Here is a tiny trained network, its code and every weight. The questions are about switching its units off for an input and a class, where a switched-off unit gives its printed mean instead of its output.

import numpy as np


def w(rows, s, z=0):
    codes = np.array(rows[::2]) - 128.0
    scale = np.full(codes.shape[1], s)
    scale[-1] = z or s
    return codes * scale


def f(y):
    return y / 2 * (1 + np.tanh(0.7978845608 * (y + 0.044715 * y**3)))


def log_softmax(a):
    a = a - a.max(-1, keepdims=True)
    return a - np.log(np.exp(a).sum(-1, keepdims=True))


def net(x, mask):
    res = np.array(x, float).reshape(1, 8) / 4 @ E
    y = f(res @ A[0][:, :-1].T + A[0][:, -1])
    res = res + np.where(mask, y, B[0][:, -1]) @ B[0][:, :-1]
    return log_softmax(res[-1] @ U[:, :-1].T + U[:, -1])


A, B = {}, {}
E = w([
[241,218,60,103,139],'x0',
[125,130,111,133,107],'x1',
[128,128,129,126,129],'x2',
[65,100,8,78,212],'x3',
[127,130,131,125,129],'x4',
[132,125,140,131,145],'x5',
[24,233,148,222,159],'x6',
[136,122,157,128,166],'x7',
],0.011)
A[0] = w([
[148,251,90,171,175,94],'neuron 0',
[30,146,154,167,126,178],'neuron 1',
[176,102,113,94,119,118],'neuron 2',
[152,13,148,86,90,248],'neuron 3',
[149,172,136,114,120,130],'neuron 4',
[91,99,51,108,180,187],'neuron 5',
[103,165,59,92,197,108],'neuron 6',
[132,128,193,138,93,151],'neuron 7',
[162,143,190,147,77,253],'neuron 8',
[228,166,91,102,147,137],'neuron 9',
],0.02,0.0075)
B[0] = w([
[7,227,142,71,104,234],'neuron 0',
[103,56,115,253,111,249],'neuron 1',
[191,138,90,123,148,178],'neuron 2',
[90,95,149,11,86,245],'neuron 3',
[131,195,146,111,157,161],'neuron 4',
[138,80,145,57,221,222],'neuron 5',
[61,63,47,110,77,207],'neuron 6',
[97,90,134,130,72,195],'neuron 7',
[144,195,109,157,18,230],'neuron 8',
[208,134,6,123,132,223],'neuron 9',
],0.025,0.022)
U = w([
[60,108,127,78,56,246],'0',
[219,178,110,121,84,26],'1',
[113,128,208,251,92,30],'2',
[95,228,133,176,109,169],'3',
[139,23,210,78,143,245],'4',
[161,114,72,110,203,1],'5',
[72,73,100,226,240,54],'6',
],0.011,0.0024)

Each question gives the input, the list of numbers given to net, and the class t.
The units are the neurons (one row each of A and B). Each row of codes is followed by its name. A weight is (code - 128) times the scale printed after its matrix; where a second scale follows, it is the last column's (A, B and U).
mask holds one flag per neuron, in row order. A switched-off neuron (its flag False) gives its mean, the last column of its row in B, instead of its output. The means were averaged over made-up inputs and are rounded, as every weight is.
A unit's drop is (log p(t) with every unit on - log p(t) with that unit switched off) / (log p(t) with every unit on - log p(t) with every unit switched off).
The circuit of an input: a set's keep is (log p(t) with only the set's units on - log p(t) with every unit switched off) / (log p(t) with every unit on - log p(t) with every unit switched off). Starting from all 10 units, units are removed one at a time, each time the one whose removal leaves the highest keep (on an exact tie, the one counted first), for as long as the keep stays at least 0.8.
units of the circuit, in order: the units of the circuit, biggest drop first
most important unit: the unit with the biggest drop
top k neurons: the k neurons with the biggest drops, biggest first
drop of u: that unit's drop, to one decimal
input [8,3,5,1,7,8,-4,4], class 5: most important unit : neuron 8
input [1,-3,0,-6,0,-1,-1,6], class 1: top 3 neurons : [neuron 0; neuron 6; neuron 8]
input [-1,3,-8,4,-4,-7,-2,-7], class 4: units of the circuit, in order : [neuron 0; neuron 5]
input [-1,7,-6,4,7,-3,6,3], class 6: top 2 neurons : [neuron 1; neuron 3]
input [7,-5,-2,1,7,-5,0,5], class 5: top 3 neurons : [neuron 9; neuron 8; neuron 3]
input [7,8,4,3,1,-7,0,-2], class 5: top 2 neurons : [neuron 9; neuron 3]
input [1,-1,0,-8,4,-3,4,5], class 3: top 2 neurons : [neuron 3; neuron 8]
input [2,-1,-6,-4,8,3,-8,8], class 1: top 2 neurons : [neuron 9; neuron 2]
input [7,0,-7,-8,-3,8,0,7], class 1: top 2 neurons : [neuron 9; neuron 1]
input [0,8,7,8,4,3,6,5], class 6: top 4 neurons : [neuron 3; neuron 1; neuron 5; neuron 8]
input [1,5,6,-3,-5,-3,-4,0], class 1: top 2 neurons : [neuron 0; neuron 6]
input [-2,-3,-8,1,-1,-3,0,-8], class 4: top 2 neurons : [neuron 0; neuron 8]
input [3,-4,5,2,-7,6,0,-6], class 5: top 2 neurons : [neuron 3; neuron 8]
input [-1,-2,-7,8,-5,7,-5,8], class 4: units of the circuit, in order : [neuron 5]
input [5,-4,-8,-1,0,-7,6,1], class 3: drop of neuron 3 : 0.3
input [2,-6,-8,-5,1,8,4,-3], class 3: drop of neuron 3 : 0.2
input [-5,8,2,-3,-2,2,3,5], class 2: drop of neuron 9 : 0.0
